Below are the code and all the weights of a small trained network. Each question names an input and a class and asks about switching units off, where a switched-off unit gives its printed mean instead of its output.

import numpy as np


def w(rows, s, z=0):
    codes = np.array(rows[::2]) - 128.0
    scale = np.full(codes.shape[1], s)
    scale[-1] = z or s
    return codes * scale


def f(y):
    return y / 2 * (1 + np.tanh(0.7978845608 * (y + 0.044715 * y**3)))


def log_softmax(a):
    a = a - a.max(-1, keepdims=True)
    return a - np.log(np.exp(a).sum(-1, keepdims=True))


def net(x, mask):
    res = np.array(x, float).reshape(1, 6) / 4 @ E
    y = f(res @ A[0][:, :-1].T + A[0][:, -1])
    res = res + np.where(mask, y, B[0][:, -1]) @ B[0][:, :-1]
    return log_softmax(res[-1] @ U[:, :-1].T + U[:, -1])


A, B = {}, {}
E = w([
[97,27,204,123,126,135,9,231],'x0',
[29,68,149,150,60,44,141,24],'x1',
[250,193,84,214,114,48,67,152],'x2',
[97,119,85,241,114,137,146,82],'x3',
[201,71,59,148,211,104,157,197],'x4',
[78,57,229,114,56,134,48,153],'x5',
],0.013)
A[0] = w([
[120,157,150,106,57,89,93,150,190],'n0',
[181,255,126,83,71,92,89,103,249],'n1',
[64,153,60,164,110,191,203,35,194],'n2',
[103,87,70,110,74,39,157,60,177],'n3',
[145,182,183,84,71,124,103,110,3],'n4',
[108,31,128,147,140,48,182,74,191],'n5',
],0.009,0.0041)
B[0] = w([
[202,119,233,163,123,82,65,112,187],'n0',
[180,166,200,113,191,73,171,38,208],'n1',
[42,215,71,178,66,222,135,89,251],'n2',
[36,125,33,66,165,2,156,98,210],'n3',
[127,156,121,64,36,157,108,142,166],'n4',
[71,60,16,79,115,62,82,169,211],'n5',
],0.0081,0.018)
U = w([
[72,82,58,84,86,58,128,71,73],'0',
[49,46,199,43,109,208,106,183,253],'1',
[57,186,90,181,86,176,146,32,22],'2',
[179,66,149,186,78,95,33,166,66],'3',
[228,201,8,117,210,152,204,158,205],'4',
[140,173,198,68,80,86,117,35,37],'5',
],0.016,0.0067)

Each question gives the input, the list of numbers given to net, and the class t.
The units are the neurons (one row each of A and B). Each row of codes is followed by its name. A weight is (code - 128) times the scale printed after its matrix; where a second scale follows, it is the last column's (A, B and U).
mask holds one flag per neuron, in row order. A switched-off neuron (its flag False) gives its mean, the last column of its row in B, instead of its output. The means were averaged over made-up inputs and are rounded, as every weight is.
A unit's drop is (log p(t) with every unit on - log p(t) with that unit switched off) / (log p(t) with every unit on - log p(t) with every unit switched off).
The circuit of an input: a set's keep is (log p(t) with only the set's units on - log p(t) with every unit switched off) / (log p(t) with every unit on - log p(t) with every unit switched off). Starting from all 6 units, units are removed one at a time, each time the one whose removal leaves the highest keep (on an exact tie, the one counted first), for as long as the keep stays at least 0.8.
units of the circuit, in order: the units of the circuit, biggest drop first
top k neurons: the k neurons with the biggest drops, biggest first
drop when u is switched off: that unit's drop, to one decimal
input [5,5,7,8,-8,4], class 3: units of the circuit, in order => [n0]
input [1,0,1,7,-5,7], class 3: units of the circuit, in order => [n2; n0]
input [4,0,0,5,2,-4], class 4: top 3 neurons => [n2; n0; n3]
input [7,-6,0,-3,-8,-4], class 5: top 3 neurons => [n1; n5; n0]
input [0,3,-1,6,-1,0], class 0: top 2 neurons => [n5; n3]
input [-8,-8,-7,-5,-6,8], class 5: top 2 neurons => [n1; n5]
input [-4,-5,5,7,-1,8], class 3: top 3 neurons => [n2; n3; n4]
input [4,4,0,-3,8,5], class 3: top 3 neurons => [n3; n2; n4]
input [5,1,3,2,3,-4], class 3: top 3 neurons => [n3; n2; n1]
input [-7,-2,8,-4,-2,1], class 5: drop when n2 is switched off => 0.0
input [-5,6,-6,4,-4,7], class 0: drop when n3 is switched off => 3.6
input [-2,1,6,2,1,5], class 3: drop when n4 is switched off => 0.2
input [-6,2,-8,-8,3,-8], class 2: drop when n2 is switched off => 1.1
input [-3,3,-2,3,-3,7], class 0: units of the circuit, in order => [n3]
